Here is a tiny trained network, its code and every weight. The questions are about switching its units off for an input and a class, where a switched-off unit gives its printed mean instead of its output.

import numpy as np


def w(rows, s, z=0):
    codes = np.array(rows[::2]) - 128.0
    scale = np.full(codes.shape[1], s)
    scale[-1] = z or s
    return codes * scale


def f(y):
    return np.maximum(y, 0)


def log_softmax(a):
    a = a - a.max(-1, keepdims=True)
    return a - np.log(np.exp(a).sum(-1, keepdims=True))


def net(x, mask):
    res = np.array(x, float).reshape(1, 3) / 4 @ E
    y = f(res @ A[0][:, :-1].T + A[0][:, -1])
    res = res + np.where(mask, y, B[0][:, -1]) @ B[0][:, :-1]
    return log_softmax(res[-1] @ U[:, :-1].T + U[:, -1])


A, B = {}, {}
E = w([
[178,124,180,211,166,199,194,198,255,199],'x0',
[103,173,49,180,127,197,28,57,219,143],'x1',
[107,71,99,198,236,167,244,41,97,43],'x2',
],0.01)
A[0] = w([
[58,95,91,246,151,219,220,70,87,68,112],'n0',
[119,235,180,85,58,147,65,202,142,142,30],'n1',
[169,152,52,129,171,214,49,120,198,108,33],'n2',
[95,169,113,149,115,180,129,101,190,129,31],'n3',
[60,189,33,203,124,197,25,32,228,144,78],'n4',
[84,174,43,128,53,80,56,54,18,55,59],'n5',
[108,195,142,92,71,101,45,204,180,195,37],'n6',
[163,147,163,254,106,190,172,172,234,186,3],'n7',
[174,97,239,161,143,93,255,214,89,193,88],'n8',
],0.0069,0.0035)
B[0] = w([
[18,166,145,164,185,46,91,141,241,78,241],'n0',
[41,253,101,199,200,66,187,72,119,2,197],'n1',
[109,61,168,109,68,124,165,66,82,74,188],'n2',
[139,76,156,79,81,107,173,88,81,168,162],'n3',
[96,115,213,85,29,126,214,98,93,80,246],'n4',
[201,106,8,254,105,232,215,73,115,207,223],'n5',
[26,164,123,135,211,143,171,70,177,131,211],'n6',
[246,55,16,205,163,211,166,86,94,178,218],'n7',
[100,73,166,143,88,157,165,61,74,133,224],'n8',
],0.0071,0.014)
U = w([
[209,97,9,189,141,157,190,88,112,218,95],'0',
[38,201,149,140,233,68,165,93,219,70,90],'1',
[119,70,255,65,11,93,218,88,16,86,97],'2',
[115,124,155,151,83,143,117,135,153,146,249],'3',
[162,88,141,22,143,79,77,128,162,136,111],'4',
[201,156,140,72,126,100,75,217,164,133,104],'5',
[195,128,123,63,156,89,54,199,158,192,108],'6',
],0.0084,0.017)

Each question gives the input, the list of numbers given to net, and the class t.
The units are the neurons (one row each of A and B). Each row of codes is followed by its name. A weight is (code - 128) times the scale printed after its matrix; where a second scale follows, it is the last column's (A, B and U).
mask holds one flag per neuron, in row order. A switched-off neuron (its flag False) gives its mean, the last column of its row in B, instead of its output. The means were averaged over made-up inputs and are rounded, as every weight is.
A unit's drop is (log p(t) with every unit on - log p(t) with that unit switched off) / (log p(t) with every unit on - log p(t) with every unit switched off).
The circuit of an input: a set's keep is (log p(t) with only the set's units on - log p(t) with every unit switched off) / (log p(t) with every unit on - log p(t) with every unit switched off). Starting from all 9 units, units are removed one at a time, each time the one whose removal leaves the highest keep (on an exact tie, the one counted first), for as long as the keep stays at least 0.8.
circuit, biggest first: the units of the circuit, biggest drop first
most important unit: the unit with the biggest drop
top k neurons: the k neurons with the biggest drops, biggest first
drop of u: that unit's drop, to one decimal
input [-8,-1,8], class 0: circuit, biggest first : n5
input [5,-2,-2], class 0: top 2 neurons : n7; n4
input [6,2,-8], class 1: top 3 neurons : n1; n6; n5
input [8,8,-6], class 0: top 3 neurons : n7; n6; n8
input [-5,-1,6], class 1: top 4 neurons : n0; n7; n8; n3
input [-2,5,-6], class 1: top 2 neurons : n6; n1
input [-1,-5,-6], class 1: top 3 neurons : n1; n4; n6
input [2,7,5], class 2: top 2 neurons : n4; n2
input [-7,7,-2], class 0: top 2 neurons : n5; n8
input [0,-4,-4], class 1: top 3 neurons : n4; n1; n2
input [7,8,2], class 2: top 3 neurons : n4; n2; n5
input [-5,-3,4], class 0: top 2 neurons : n5; n4
input [-2,4,0], class 2: top 2 neurons : n4; n7
input [-3,-3,8], class 1: most important unit : n0
input [-6,0,-8], class 1: top 3 neurons : n1; n6; n7
input [-4,-3,0], class 0: top 2 neurons : n4; n5
input [5,-8,-8], class 1: top 3 neurons : n1; n6; n4
input [-2,8,1], class 2: drop of n4 : 0.2
input [-8,2,5], class 0: drop of n5 : 2.8
input [1,5,1], class 2: drop of n6 : 0.0
input [-1,6,-1], class 2: drop of n4 : 0.1
input [-5,-2,4], class 0: most important unit : n5
